Each row has two labels, one from each of two sets.
-1.66 -1.14 +2.04 -0.17 -0.32 -1.79 +1.15 +0.50 +0.94 +1.47 +0.00 +0.02 +0.32 -0.61 -1.88 +1.55 -1.82 -1.24 -0.31 +1.01 +1.23 -0.87 -0.04 +0.76 -1.39 +0.68 -0.70 +0.29 +0.44 +0.61 +0.83 -0.45 +1.04 -1.33 +2.66 -0.15 +0.36 -> (52) + X
+0.57 +0.09 +2.97 -0.20 +1.53 +1.33 -1.69 +0.02 +1.28 -0.84 -0.31 +0.07 +0.67 -0.34 +0.37 -1.14 +1.61 -0.46 -0.66 -0.73 +0.77 -0.74 +0.71 -0.23 +0.74 +1.35 -0.24 -0.56 -0.72 +0.35 +0.10 -5.10 -0.13 +0.41 -2.43 -0.26 +0.41 -> (40) + F
+0.81 -0.54 +2.04 +0.09 -0.40 -1.08 +1.13 -0.54 -0.33 +0.33 -0.02 -1.15 -0.42 +1.60 +0.04 +0.43 +1.02 +1.55 +0.05 +0.05 +0.35 -1.75 -0.39 -0.37 -0.96 +0.63 +0.00 +0.40 -0.04 -0.48 +0.01 +1.72 +0.12 -0.23 +1.86 -0.17 -0.25 -> (45) + X
-1.12 -0.33 +4.88 +0.38 +1.36 -0.15 +0.62 +1.71 +2.21 -1.90 -1.27 +0.76 -0.21 +1.09 -0.57 +0.86 +1.01 -0.20 -0.90 -0.30 +0.89 +0.23 -0.13 -0.30 -1.17 +2.12 -0.17 -0.05 -0.41 +0.76 +0.74 -0.05 +0.75 -1.37 -2.94 +0.30 +0.68 -> (52) + L
+0.94 +0.06 +4.50 -0.45 +1.12 +0.54 -2.11 +0.02 +1.15 +0.53 -0.66 +0.15 +1.19 -0.81 -0.34 -1.70 +1.54 -0.59 -0.45 -0.17 +1.10 -1.11 +0.93 +0.11 +0.56 +1.01 -0.55 +0.25 -0.41 +0.67 +0.01 -5.40 -0.02 +0.28 -0.86 +0.18 +0.57 -> (40) + F
+1.97 +0.72 +4.44 +0.28 +1.98 +0.89 +1.48 +0.90 +0.42 -0.60 -0.98 -1.45 +0.56 +0.10 +1.33 -0.08 +4.42 +3.25 -0.26 -0.82 +0.02 -1.61 +0.61 -1.98 -0.92 +1.97 +0.44 +0.82 +0.16 -0.28 +0.75 +0.72 -0.44 -0.37 -1.67 -0.39 -0.88 -> (45) + L
+2.28 +1.28 +0.84 -0.12 +0.79 +1.29 +0.03 +1.19 -0.45 +1.76 -0.98 -0.89 +0.54 -0.91 +0.62 -1.85 +0.13 +2.67 +0.33 -0.87 -0.90 -0.91 -0.03 -0.91 +0.80 -0.15 +0.19 +0.42 -0.33 -0.03 -0.49 -1.11 -0.76 +0.59 +1.81 -0.35 -0.83 -> (44) + B
+1.46 +0.12 -0.29 -0.48 +0.08 +0.45 +1.35 -0.15 -0.63 +2.19 -0.26 -2.26 +0.04 -1.08 +0.44 +0.90 +0.12 +1.14 +0.28 -1.01 +0.19 -2.75 +0.57 -0.88 +1.11 +1.08 -0.37 +0.46 -0.42 -1.07 -1.98 -4.72 +0.34 -0.59 +4.19 +0.05 -0.19 -> (45) + X
+0.13 +0.43 +6.03 +0.41 +1.34 -0.15 +1.70 +1.49 +0.93 -0.26 -1.51 -1.39 -0.11 +0.50 +0.28 -0.70 +1.09 +3.19 +0.12 -0.13 +0.01 -0.71 +0.18 -0.75 -1.81 -0.12 +0.02 +1.35 +0.45 +0.23 +1.21 +6.03 -0.52 -0.11 +2.32 -0.82 -0.73 -> (45) + L
+0.20 -0.33 -0.70 -0.42 -0.42 -0.85 +3.06 +1.46 +0.39 +1.58 +0.01 -1.27 -0.49 +0.06 -0.48 +3.07 -1.67 +1.32 -0.19 +0.26 +0.82 -2.35 +0.33 -0.13 -1.62 +2.08 +0.40 +0.48 -0.07 -0.58 +0.11 -1.75 +1.01 -2.23 +3.29 +0.63 -0.29 -> (52) + X
+0.99 +0.31 +5.72 +0.15 +1.88 +0.52 +1.94 +1.37 +1.02 +0.13 -1.01 -1.93 +0.21 -0.33 +0.40 +0.01 +1.35 +2.19 +0.03 -0.87 -0.03 -1.23 +0.81 -1.56 -0.66 +1.42 -0.01 +0.27 +0.31 -0.08 +1.03 +1.36 -0.37 -0.74 +1.14 -0.61 -0.47 -> (45) + L
-0.68 -0.82 +6.03 -0.08 +0.71 -0.68 -0.02 +0.45 +0.74 -0.05 -0.43 -0.29 -0.04 +0.17 -0.57 -0.69 +0.40 +0.73 -0.78 -0.75 +0.28 -0.18 +0.09 +0.22 -1.22 +0.10 -0.51 +0.17 +0.46 +0.90 +0.95 +3.45 -0.38 +0.30 +1.69 -0.25 -0.25 -> (40) + L
+1.75 +0.36 +4.91 -0.69 +1.54 +1.45 -1.73 +1.82 +1.25 +2.53 -1.58 +0.02 +0.63 -1.70 -0.60 -0.54 -0.34 +0.26 -0.54 -0.50 +1.71 -2.97 +0.92 -0.19 +0.71 +2.12 -0.61 +0.49 -1.50 +1.47 -0.37 -6.03 +0.57 -1.34 +1.81 -0.41 +0.64 -> (52) + B
